Below are the code and all the weights of a small trained network. Each question names an input and a class and asks about switching units off, where a switched-off unit gives its printed mean instead of its output.

import numpy as np


def w(rows, s, z=0):
    codes = np.array(rows[::2]) - 128.0
    scale = np.full(codes.shape[1], s)
    scale[-1] = z or s
    return codes * scale


def f(y):
    return y / 2 * (1 + np.tanh(0.7978845608 * (y + 0.044715 * y**3)))


def log_softmax(a):
    a = a - a.max(-1, keepdims=True)
    return a - np.log(np.exp(a).sum(-1, keepdims=True))


def net(x, mask):
    res = np.array(x, float).reshape(1, 7) / 4 @ E
    y = f(res @ A[0][:, :-1].T + A[0][:, -1])
    res = res + np.where(mask, y, B[0][:, -1]) @ B[0][:, :-1]
    return log_softmax(res[-1] @ U[:, :-1].T + U[:, -1])


A, B = {}, {}
E = w([
[218,246,196],'x0',
[121,150,106],'x1',
[128,129,127],'x2',
[132,113,143],'x3',
[128,131,125],'x4',
[126,138,119],'x5',
[18,200,212],'x6',
],0.011)
A[0] = w([
[33,65,105,92],'n1',
[8,154,191,135],'n2',
[8,173,200,155],'n3',
[224,92,15,139],'n4',
[225,85,42,163],'n5',
[37,51,77,94],'n6',
[215,246,208,2],'n7',
[38,177,155,147],'n8',
[48,69,79,84],'n9',
[48,166,159,137],'n10',
],0.012,0.0031)
B[0] = w([
[213,246,151,198],'n1',
[2,78,33,220],'n2',
[20,37,138,234],'n3',
[10,68,99,237],'n4',
[56,40,98,230],'n5',
[237,200,156,213],'n6',
[235,224,170,247],'n7',
[111,85,126,201],'n8',
[231,244,219,197],'n9',
[82,76,113,191],'n10',
],0.0089,0.014)
U = w([
[77,8,115,250],'0',
[163,168,149,6],'1',
],0.016,0.0014)

Each question gives the input, the list of numbers given to net, and the class t.
The units are the neurons (one row each of A and B). Each row of codes is followed by its name. A weight is (code - 128) times the scale printed after its matrix; where a second scale follows, it is the last column's (A, B and U).
mask holds one flag per neuron, in row order. A switched-off neuron (its flag False) gives its mean, the last column of its row in B, instead of its output. The means were averaged over made-up inputs and are rounded, as every weight is.
A unit's drop is (log p(t) with every unit on - log p(t) with that unit switched off) / (log p(t) with every unit on - log p(t) with every unit switched off).
top k neurons: the k neurons with the biggest drops, biggest first
drop of u: that unit's drop, to one decimal
input [8,-5,2,6,0,5,-8], class 0: top 2 neurons : n5; n4
input [-8,5,8,4,-2,4,-6], class 1: top 2 neurons : n9; n6
input [-8,-3,5,-8,-6,4,-7], class 1: top 4 neurons : n9; n6; n1; n3
input [7,-6,0,-7,6,4,-7], class 0: top 2 neurons : n5; n4
input [5,2,0,-4,-1,4,6], class 0: top neuron : n3
input [5,-8,-7,-4,-8,6,-5], class 0: top 3 neurons : n5; n4; n9
input [7,8,-5,2,3,5,8], class 0: top 2 neurons : n3; n2
input [-2,1,-6,1,-8,-2,-1], class 1: top 2 neurons : n3; n2
input [-1,3,-1,-5,-2,-1,0], class 1: drop of n3 : 1.1
input [4,-4,4,-2,4,7,-5], class 0: drop of n4 : 0.1
input [6,-7,-7,-5,3,-5,8], class 0: drop of n3 : 0.3
input [-7,0,0,-8,-3,-8,3], class 1: drop of n9 : 0.0
